Here is a tiny trained network, its code and every weight. The questions are about switching its units off for an input and a class, where a switched-off unit gives its printed mean instead of its output.

import numpy as np


def w(rows, s, z=0):
    codes = np.array(rows[::2]) - 128.0
    scale = np.full(codes.shape[1], s)
    scale[-1] = z or s
    return codes * scale


def f(y):
    return np.maximum(y, 0)


def log_softmax(a):
    a = a - a.max(-1, keepdims=True)
    return a - np.log(np.exp(a).sum(-1, keepdims=True))


def net(x, mask):
    res = np.array(x, float).reshape(1, 7) / 4 @ E
    y = f(res @ A[0][:, :-1].T + A[0][:, -1])
    res = res + np.where(mask, y, B[0][:, -1]) @ B[0][:, :-1]
    return log_softmax(res[-1] @ U[:, :-1].T + U[:, -1])


A, B = {}, {}
E = w([
[154,120,52,54,95],'x0',
[146,109,144,167,7],'x1',
[128,127,127,131,127],'x2',
[147,47,197,73,136],'x3',
[221,89,103,171,168],'x4',
[128,130,127,130,129],'x5',
[64,34,73,148,139],'x6',
],0.013)
A[0] = w([
[132,96,127,169,38,81],'N1',
[169,86,91,190,140,94],'N2',
[136,81,170,76,134,2],'N3',
[113,81,147,120,136,86],'N4',
[203,106,115,175,157,121],'N5',
[136,164,59,94,115,145],'N6',
[96,206,50,193,131,75],'N7',
[80,134,173,211,153,134],'N8',
[94,127,95,110,200,78],'N9',
[141,170,127,116,122,74],'N10',
[64,51,65,181,130,66],'N11',
[150,98,157,73,115,124],'N12',
[198,188,167,107,128,46],'N13',
[120,105,192,90,152,119],'N14',
[93,103,113,131,133,71],'N15',
[4,153,156,87,88,84],'N16',
[141,98,51,92,95,136],'N17',
],0.016,0.0088)
B[0] = w([
[99,144,6,119,228,212],'N1',
[194,128,154,84,125,201],'N2',
[145,76,116,182,115,172],'N3',
[141,138,126,171,113,169],'N4',
[138,116,159,56,139,218],'N5',
[88,98,123,110,79,208],'N6',
[162,30,137,198,137,254],'N7',
[39,99,133,61,68,248],'N8',
[99,155,76,138,172,210],'N9',
[119,148,142,169,125,164],'N10',
[139,215,189,179,107,236],'N11',
[106,102,120,193,94,193],'N12',
[110,188,132,155,108,220],'N13',
[126,113,94,163,134,205],'N14',
[144,176,166,132,113,158],'N15',
[233,116,178,79,175,255],'N16',
[83,133,167,103,96,212],'N17',
],0.012,0.013)
U = w([
[183,21,141,224,128,84],'0',
[168,255,178,180,98,103],'1',
[242,103,173,34,161,75],'2',
[106,155,38,119,233,154],'3',
[137,115,143,117,128,253],'4',
[54,77,169,59,64,100],'5',
],0.0096,0.015)

Each question gives the input, the list of numbers given to net, and the class t.
The units are the neurons (one row each of A and B). Each row of codes is followed by its name. A weight is (code - 128) times the scale printed after its matrix; where a second scale follows, it is the last column's (A, B and U).
mask holds one flag per neuron, in row order. A switched-off neuron (its flag False) gives its mean, the last column of its row in B, instead of its output. The means were averaged over made-up inputs and are rounded, as every weight is.
A unit's drop is (log p(t) with every unit on - log p(t) with that unit switched off) / (log p(t) with every unit on - log p(t) with every unit switched off).
The circuit of an input: a set's keep is (log p(t) with only the set's units on - log p(t) with every unit switched off) / (log p(t) with every unit on - log p(t) with every unit switched off). Starting from the 12 units with the biggest drops (on a tie, the unit counted first), units are removed one at a time, each time the one whose removal leaves the highest keep (on an exact tie, the one counted first), for as long as the keep stays at least 0.8.
circuit, biggest first: the units of the circuit, biggest drop first
unit that matters most: the unit with the biggest drop
top k neurons: the k neurons with the biggest drops, biggest first
drop of u: that unit's drop, to one decimal
input [-2,-7,-7,-7,8,-4,2], class 2: unit that matters most : N5
input [8,6,-7,1,2,2,3], class 5: top 2 neurons : (N17; N6)
input [5,-2,2,-2,-5,5,5], class 1: top 2 neurons : (N11; N8)
input [3,6,4,5,-5,5,4], class 3: top 2 neurons : (N1; N7)
input [-1,-6,0,4,7,-5,5], class 2: top 4 neurons : (N2; N5; N1; N7)
input [-6,-5,3,-3,1,-4,1], class 5: top 3 neurons : (N8; N1; N16)
input [-3,-5,7,4,-3,3,-2], class 3: top 3 neurons : (N7; N14; N11)
input [3,0,8,-4,-5,-3,5], class 1: top 2 neurons : (N11; N8)
input [4,2,5,6,2,-1,-1], class 0: top 3 neurons : (N8; N12; N3)
input [6,-5,3,-3,4,-1,0], class 5: circuit, biggest first : (N6; N17)
input [8,-1,-5,1,-3,1,-7], class 5: top 2 neurons : (N6; N11)
input [1,3,5,1,1,-3,-1], class 3: circuit, biggest first : (N7; N8; N1; N11)
input [-8,-6,-1,-4,6,-4,-1], class 5: top 3 neurons : (N8; N16; N1)
input [7,-6,-6,5,6,-2,4], class 5: unit that matters most : N17
input [8,-7,7,-4,-3,-4,-3], class 5: top 2 neurons : (N6; N1)
input [0,6,-8,4,2,6,-5], class 3: circuit, biggest first : (N1; N11; N7)
input [8,6,3,1,6,6,-5], class 5: circuit, biggest first : (N17; N6)
input [-7,8,-8,5,8,0,-3], class 2: drop of N2 : 0.5
input [-4,-4,-8,-6,3,-5,-2], class 0: drop of N7 : 1.7
input [2,-1,6,-5,-5,3,0], class 0: drop of N10 : 0.0
input [6,-1,5,2,1,-5,-6], class 1: unit that matters most : N8
